Below is a small trained network, with its code and all its weights. Each question gives an input and a target symbol and asks what happens when units are switched off, that is, made to give their printed mean instead of their output.

import numpy as np


def w(rows, s, z=0):
    codes = np.array(rows[::2]) - 128.0
    scale = np.full(codes.shape[1], s)
    scale[-1] = z or s
    return codes * scale


def f(y):
    return y / 2 * (1 + np.tanh(0.7978845608 * (y + 0.044715 * y**3)))


def softmax(a):
    e = np.exp(a - a.max(-1, keepdims=True))
    return e / e.sum(-1, keepdims=True)


def log_softmax(a):
    a = a - a.max(-1, keepdims=True)
    return a - np.log(np.exp(a).sum(-1, keepdims=True))


def net(x, mask):
    ids = ['ΔΛΞβγζη'.index(c) for c in x.split()]
    T = len(ids)
    res = E[ids] + P[:T]
    u = 0
    for l in range(2):
        r = res
        for j in range(2):
            rows = slice(2 * j, 2 * j + 2)
            q, k, v = (r @ M[l][rows].T for M in (Q, K, V))
            z = softmax(np.where(np.tri(T) > 0, q @ k.T / 2**0.5, -1e9)) @ v
            o = O[l][rows]
            res = res + np.where(mask[u + j], z, o[:, -1]) @ o[:, :-1]
        u += 2
        y = f(res @ A[l][:, :-1].T + A[l][:, -1])
        res = res + np.where(mask[u : u + 8], y, B[l][:, -1]) @ B[l][:, :-1]
        u += 8
    return log_softmax(res[-1] @ U[:, :-1].T + U[:, -1])


Q, K, V, O, A, B = {}, {}, {}, {}, {}, {}
E = w([
[217,110,128,156],'Δ',
[124,103,154,173],'Λ',
[129,157,210,137],'Ξ',
[45,149,172,98],'β',
[170,184,171,78],'γ',
[44,60,90,137],'ζ',
[45,97,22,3],'η',
],0.004)
P = w([
[94,94,202,158],'0',
[152,88,188,5],'1',
[97,213,146,104],'2',
[105,100,118,160],'3',
[155,55,132,61],'4',
[111,217,105,135],'5',
[111,90,99,165],'6',
[177,54,122,70],'7',
[114,229,70,156],'8',
[109,83,83,167],'9',
[201,49,114,79],'10',
[103,253,32,175],'11',
[104,74,61,174],'12',
[212,53,101,82],'13',
],0.0052)
Q[0] = w([
[151,96,145,168],'L0H1',
[168,80,183,70],'L0H1',
[203,252,93,109],'L0H2',
[101,129,58,87],'L0H2',
],0.029)
K[0] = w([
[171,113,92,105],'L0H1',
[44,140,47,74],'L0H1',
[138,2,230,60],'L0H2',
[90,102,176,182],'L0H2',
],0.025)
V[0] = w([
[194,79,172,69],'L0H1',
[112,117,97,156],'L0H1',
[136,86,97,2],'L0H2',
[163,189,66,118],'L0H2',
],0.0072)
O[0] = w([
[172,141,145,228,196],'L0H1',
[105,150,91,93,96],'L0H1',
[134,211,155,2,254],'L0H2',
[186,95,77,71,14],'L0H2',
],0.0045,0.00065)
A[0] = w([
[177,56,109,237,100],'L0N1',
[125,68,179,59,113],'L0N2',
[147,71,49,116,42],'L0N3',
[115,186,133,162,62],'L0N4',
[62,104,170,184,5],'L0N5',
[202,113,199,248,47],'L0N6',
[190,161,136,63,140],'L0N7',
[164,155,108,147,106],'L0N8',
],0.014,0.0029)
B[0] = w([
[126,128,87,215,170],'L0N1',
[228,49,153,155,248],'L0N2',
[157,153,131,2,166],'L0N3',
[114,209,93,122,102],'L0N4',
[38,108,146,106,94],'L0N5',
[205,150,237,108,81],'L0N6',
[105,103,139,167,187],'L0N7',
[85,158,113,112,86],'L0N8',
],0.017,0.0014)
Q[1] = w([
[109,168,121,114],'L1H1',
[126,187,134,122],'L1H1',
[102,132,109,175],'L1H2',
[150,3,142,169],'L1H2',
],0.038)
K[1] = w([
[127,83,167,161],'L1H1',
[112,110,189,136],'L1H1',
[111,175,133,197],'L1H2',
[173,177,4,126],'L1H2',
],0.027)
V[1] = w([
[159,200,233,124],'L1H1',
[154,126,133,9],'L1H1',
[165,234,217,50],'L1H2',
[244,157,105,188],'L1H2',
],0.015)
O[1] = w([
[135,99,176,197,189],'L1H1',
[157,147,186,101,3],'L1H1',
[107,118,247,167,38],'L1H2',
[194,191,128,167,27],'L1H2',
],0.014,0.0029)
A[1] = w([
[239,114,196,57,3],'L1N1',
[233,60,220,127,19],'L1N2',
[130,77,128,218,147],'L1N3',
[26,148,170,149,171],'L1N4',
[86,150,80,100,87],'L1N5',
[196,183,254,134,129],'L1N6',
[246,47,142,61,115],'L1N7',
[130,241,117,115,86],'L1N8',
],0.013,0.0044)
B[1] = w([
[67,35,83,242,177],'L1N1',
[99,185,201,196,244],'L1N2',
[253,104,130,144,231],'L1N3',
[54,141,209,111,211],'L1N4',
[160,60,153,160,221],'L1N5',
[117,141,12,35,246],'L1N6',
[114,136,186,35,246],'L1N7',
[81,190,98,183,140],'L1N8',
],0.019,0.012)
U = w([
[173,148,68,125,83],'Δ',
[182,106,148,173,16],'Λ',
[143,177,155,129,132],'Ξ',
[41,118,147,143,140],'β',
[105,173,68,166,254],'γ',
[127,63,43,150,144],'ζ',
[123,146,77,2,148],'η',
],0.0034,0.0033)

Each question gives the input, a string of symbols that net reads in full, and the target symbol t.
The units are the heads (2 rows each of Q, K, V and O) and the neurons (one row each of A and B). Each row of codes is followed by its name. A weight is (code - 128) times the scale printed after its matrix; where a second scale follows, it is the last column's (O, A, B and U).
mask holds one flag per unit, layer by layer, with each layer's heads first. A switched-off unit (its flag False) gives its mean, the last column of its rows in O or B, instead of its output. The means were averaged over made-up inputs and are rounded, as every weight is.
A unit's drop is (log p(t) with every unit on - log p(t) with that unit switched off) / (log p(t) with every unit on - log p(t) with every unit switched off).
The circuit of an input: a set's keep is (log p(t) with only the set's units on - log p(t) with every unit switched off) / (log p(t) with every unit on - log p(t) with every unit switched off). Starting from the 12 units with the biggest drops (on a tie, the unit counted first), units are removed one at a time, each time the one whose removal leaves the highest keep (on an exact tie, the one counted first), for as long as the keep stays at least 0.8.
circuit, biggest first: the units of the circuit, biggest drop first
top k neurons: the k neurons with the biggest drops, biggest first
k most important neurons of layer l: the k neurons of layer l with the biggest drops, biggest first
input η ζ Δ β η η η ζ η, target γ: circuit, biggest first => (L0N2 L1N8 L1H2 L1N7)
input Ξ β ζ γ γ ζ ζ η β ζ ζ γ, target Ξ: 2 most important neurons of layer 1 => (L1N2 L1N3)
input ζ Ξ ζ ζ ζ Ξ β ζ Λ Λ, target Λ: circuit, biggest first => (L0N1 L1N6 L1N3)
input Δ ζ β, target Δ: 2 most important neurons of layer 0 => (L0N1 L0N6)
input Λ ζ β, target Λ: 2 most important neurons of layer 1 => (L1N3 L1N6)
input Δ ζ η ζ ζ Λ γ ζ, target η: top 4 neurons => (L0N3 L1N7 L0N6 L1N2)
input β η β Ξ β β β β ζ ζ η Λ ζ Λ, target η: circuit, biggest first => (L0N1 L0H2 L1H2 L1N7)
input Λ ζ η η η Λ, target Λ: top 4 neurons => (L0N6 L1N3 L0N1 L0N5)
input ζ η η γ Δ γ β γ, target Λ: circuit, biggest first => (L0N2 L1N6)
input Λ ζ Δ ζ γ, target η: top 4 neurons => (L0N1 L0N3 L0N7 L1N7)
input η ζ γ Λ ζ ζ η Δ η β ζ η ζ γ, target β: top 2 neurons => (L0N4 L0N2)
input η ζ Δ Λ η γ β η ζ ζ ζ γ, target γ: top 2 neurons => (L1N8 L0N2)
input ζ γ Λ, target ζ: top neuron => (L0N5)
input Δ Ξ η γ γ ζ ζ Λ, target η: top 3 neurons => (L0N3 L1N7 L1N2)
input γ γ β η Ξ η, target η: most important neuron of layer 1 => (L1N6)
input γ η η Ξ β η Ξ η, target β: top 3 neurons => (L1N1 L1N2 L1N7)
input ζ β ζ γ η ζ η η Δ, target ζ: 3 most important neurons of layer 0 => (L0N5 L0N3 L0N6)
input β η η β β γ, target β: top 2 neurons => (L0N5 L1N4)
input Ξ ζ ζ Λ Δ γ ζ Λ ζ ζ Λ ζ Ξ β, target η: circuit, biggest first => (L1N2 L1N1)
input Ξ γ β η γ ζ ζ β η, target Ξ: 4 most important neurons of layer 1 => (L1N2 L1N3 L1N4 L1N6)
input Ξ β η ζ ζ ζ ζ Δ β, target Ξ: top 4 neurons => (L1N2 L1N3 L0N6 L1N4)
input γ Δ η Δ η ζ, target η: top neuron => (L1N6)
input β ζ Ξ, target β: top 2 neurons => (L0N5 L1N4)
input ζ Ξ ζ ζ γ β β γ γ ζ Δ, target η: top 4 neurons => (L0N3 L0N7 L0N1 L1N7)
input η η β ζ γ ζ ζ Ξ β Δ ζ ζ, target γ: 2 most important neurons of layer 0 => (L0N2 L0N4)
input η γ ζ, target γ: top 3 neurons => (L0N2 L0N7 L1N8)
input γ γ β γ η ζ η Δ η ζ Λ η ζ ζ, target β: top neuron => (L1N1)
input ζ Λ Ξ Λ η ζ, target ζ: 2 most important neurons of layer 0 => (L0N5 L0N2)
input Δ Δ Λ γ η β ζ β ζ, target Δ: 3 most important neurons of layer 0 => (L0N6 L0N1 L0N3)
input η γ γ β β Δ ζ η γ, target γ: 2 most important neurons of layer 0 => (L0N2 L0N7)
